Here is a tiny trained network, its code and every weight. The questions are about switching its units off for an input and a target symbol, where a switched-off unit gives its printed mean instead of its output.

import numpy as np


def w(rows, s, z=0):
    codes = np.array(rows[::2]) - 128.0
    scale = np.full(codes.shape[1], s)
    scale[-1] = z or s
    return codes * scale


def norm(h):
    return h / np.sqrt((h * h).mean(-1, keepdims=True) + 1e-5)


def softmax(a):
    e = np.exp(a - a.max(-1, keepdims=True))
    return e / e.sum(-1, keepdims=True)


def log_softmax(a):
    a = a - a.max(-1, keepdims=True)
    return a - np.log(np.exp(a).sum(-1, keepdims=True))


def net(x, mask):
    ids = ['ΞΣΩεηθπτφψ'.index(c) for c in x.split()]
    T = len(ids)
    res = E[ids] + P[:T]
    u = 0
    for l in range(3):
        r = norm(res)
        for j in range(2):
            rows = slice(2 * j, 2 * j + 2)
            q, k, v = (r @ M[l][rows].T for M in (Q, K, V))
            z = softmax(np.where(np.tri(T) > 0, q @ k.T / 2**0.5, -1e9)) @ v
            o = O[l][rows]
            res = res + np.where(mask[u + j], z, o[:, -1]) @ o[:, :-1]
        u += 2
    return log_softmax(norm(res)[-1] @ U[:, :-1].T + U[:, -1])


Q, K, V, O = {}, {}, {}, {}
E = w([
[82,145,121,207,139,131,150],'Ξ',
[138,141,190,120,52,114,126],'Σ',
[123,167,181,171,98,70,157],'Ω',
[101,116,103,159,27,59,126],'ε',
[171,155,125,83,7,49,210],'η',
[60,103,141,106,37,107,181],'θ',
[78,118,163,118,150,112,162],'π',
[58,101,170,139,123,115,89],'τ',
[94,210,121,140,102,124,161],'φ',
[126,133,143,172,102,91,189],'ψ',
],0.015)
P = w([
[141,106,112,122,162,154,100],'0',
[11,216,250,254,57,73,157],'1',
[135,117,73,88,164,121,155],'2',
[65,196,247,223,74,89,138],'3',
[136,115,74,90,161,121,152],'4',
[62,202,239,214,72,82,134],'5',
[139,113,77,90,158,131,149],'6',
[70,184,235,199,69,86,137],'7',
[142,112,81,91,156,130,150],'8',
[72,188,233,193,72,82,135],'9',
[142,112,80,92,156,135,147],'10',
[74,191,234,199,66,92,138],'11',
[145,109,81,91,152,133,147],'12',
[76,190,237,192,61,86,130],'13',
],0.017)
Q[0] = w([
[75,178,184,147,75,105,58],'L0H0',
[17,177,145,196,95,85,134],'L0H0',
[137,166,205,246,146,57,85],'L0H1',
[193,182,117,3,193,183,106],'L0H1',
],0.012)
K[0] = w([
[120,137,118,138,114,110,7],'L0H0',
[43,202,48,183,107,166,49],'L0H0',
[143,152,215,204,134,84,133],'L0H1',
[114,219,129,37,113,193,87],'L0H1',
],0.012)
V[0] = w([
[174,91,211,92,221,152,183],'L0H0',
[90,82,80,135,110,145,186],'L0H0',
[124,71,135,186,144,93,145],'L0H1',
[244,95,85,114,150,172,89],'L0H1',
],0.011)
O[0] = w([
[123,86,152,92,182,29,175,70],'L0H0',
[128,126,67,88,103,192,192,151],'L0H0',
[255,65,174,142,82,207,136,134],'L0H1',
[138,85,61,181,108,90,67,5],'L0H1',
],0.0096,0.016)
Q[1] = w([
[144,214,133,108,187,89,90],'L1H0',
[207,221,153,112,74,105,211],'L1H0',
[255,138,106,124,187,115,59],'L1H1',
[148,88,136,42,62,182,203],'L1H1',
],0.008)
K[1] = w([
[154,113,148,105,124,140,142],'L1H0',
[120,176,167,249,129,147,136],'L1H0',
[181,63,146,119,167,125,126],'L1H1',
[54,198,136,139,116,149,223],'L1H1',
],0.015)
V[1] = w([
[136,90,86,25,123,144,150],'L1H0',
[71,149,29,184,116,88,140],'L1H0',
[42,254,154,132,88,130,242],'L1H1',
[148,126,134,130,147,226,195],'L1H1',
],0.0063)
O[1] = w([
[173,193,207,9,124,202,134,92],'L1H0',
[157,79,90,65,190,134,78,107],'L1H0',
[33,41,3,174,225,33,128,252],'L1H1',
[192,93,47,160,124,178,229,156],'L1H1',
],0.0073,0.018)
Q[2] = w([
[45,151,218,173,49,146,117],'L2H0',
[161,57,90,38,249,166,59],'L2H0',
[123,106,50,133,178,29,203],'L2H1',
[198,76,2,28,210,161,58],'L2H1',
],0.0099)
K[2] = w([
[171,127,174,55,86,160,38],'L2H0',
[88,104,140,223,142,120,183],'L2H0',
[46,153,67,111,138,96,160],'L2H1',
[140,90,70,249,199,113,155],'L2H1',
],0.012)
V[2] = w([
[184,100,215,120,138,183,69],'L2H0',
[167,154,114,125,206,43,124],'L2H0',
[120,107,119,85,170,124,171],'L2H1',
[54,124,155,246,174,107,190],'L2H1',
],0.012)
O[2] = w([
[120,110,55,99,210,152,79,27],'L2H0',
[156,195,73,173,118,157,231,116],'L2H0',
[77,183,91,136,158,101,3,157],'L2H1',
[174,122,193,101,168,220,47,248],'L2H1',
],0.013,0.016)
U = w([
[108,100,147,92,184,166,24,107],'Ξ',
[159,77,72,141,178,146,254,167],'Σ',
[143,74,41,181,184,252,132,111],'Ω',
[4,41,121,97,72,215,169,2],'ε',
[164,122,84,110,78,55,185,218],'η',
[75,105,212,165,113,10,62,47],'θ',
[79,224,36,153,153,162,96,120],'π',
[112,80,120,78,228,81,175,173],'τ',
[182,145,213,140,130,146,176,148],'φ',
[162,75,57,182,71,110,64,184],'ψ',
],0.0098,0.0089)

Each question gives the input, a string of symbols that net reads in full, and the target symbol t.
The units are the heads (2 rows each of Q, K, V and O). Each row of codes is followed by its name. A weight is (code - 128) times the scale printed after its matrix; where a second scale follows, it is the last column's (O and U).
mask holds one flag per head, layer by layer. A switched-off head (its flag False) gives its mean, the last column of its rows in O, instead of its output. The means were averaged over made-up inputs and are rounded, as every weight is.
A unit's drop is (log p(t) with every unit on - log p(t) with that unit switched off) / (log p(t) with every unit on - log p(t) with every unit switched off).
The circuit of an input: a set's keep is (log p(t) with only the set's units on - log p(t) with every unit switched off) / (log p(t) with every unit on - log p(t) with every unit switched off). Starting from all 6 units, units are removed one at a time, each time the one whose removal leaves the highest keep (on an exact tie, the one counted first), for as long as the keep stays at least 0.8.
circuit, biggest first: the units of the circuit, biggest drop first
most important unit: the unit with the biggest drop
heads that matter: for each layer, one digit per head in row order, 1 if its drop is at least 0.15 and else 0, layers parted by /
input φ Ξ θ ε, target φ: circuit, biggest first => L0H1, L2H1
input Ω Σ ε π θ φ θ θ, target Ω: circuit, biggest first => L1H1, L2H0, L0H1, L0H0
input Ξ Ξ θ Ξ θ φ, target Ξ: circuit, biggest first => L0H1, L1H1, L2H0
input φ φ φ π φ θ η, target η: circuit, biggest first => L2H0, L0H1
input Ξ φ φ φ θ ψ, target Ξ: circuit, biggest first => L1H1, L0H1, L2H0
input θ τ Ξ η, target θ: heads that matter => 10 / 10 / 11
input τ φ φ Σ, target τ: most important unit => L1H1
input π τ ε Ξ θ φ φ φ θ φ Ξ φ Σ, target θ: circuit, biggest first => L0H1, L2H0
input φ Ξ φ φ θ Σ θ θ, target φ: heads that matter => 01 / 00 / 11
input ε τ τ θ φ Σ Ξ θ θ Ξ, target ε: heads that matter => 11 / 11 / 11
input ε Ξ Ξ φ, target ε: heads that matter => 11 / 01 / 11
input π φ Ξ φ φ Ξ, target π: heads that matter => 10 / 11 / 11
input θ φ φ φ θ φ θ Ξ, target θ: circuit, biggest first => L1H0, L2H0, L2H1
input ε Σ θ θ Ξ Ω ψ φ φ Σ Ξ π, target ε: most important unit => L2H1
input η φ π ε θ φ φ η, target η: circuit, biggest first => L1H0, L1H1, L2H1, L0H1
input θ θ Σ φ, target θ: circuit, biggest first => L1H0, L2H0, L0H0
input φ θ τ φ θ π φ Ξ φ τ, target φ: heads that matter => 01 / 00 / 10
input θ φ ε φ, target θ: heads that matter => 00 / 10 / 11
input θ φ θ Ω φ θ θ φ Ξ ψ φ ψ, target θ: circuit, biggest first => L1H0, L2H0, L2H1
input φ Ξ ε θ φ θ Ξ φ π ε φ Ξ φ, target π: heads that matter => 01 / 00 / 01
input Ξ φ θ Ξ φ φ τ Ξ ε φ φ φ π, target τ: heads that matter => 11 / 00 / 00
input Ξ Ξ φ φ φ φ φ ψ θ φ, target Ξ: heads that matter => 01 / 01 / 10
input τ Ξ Ξ π φ Ξ φ φ Ξ φ ε φ, target τ: most important unit => L1H1
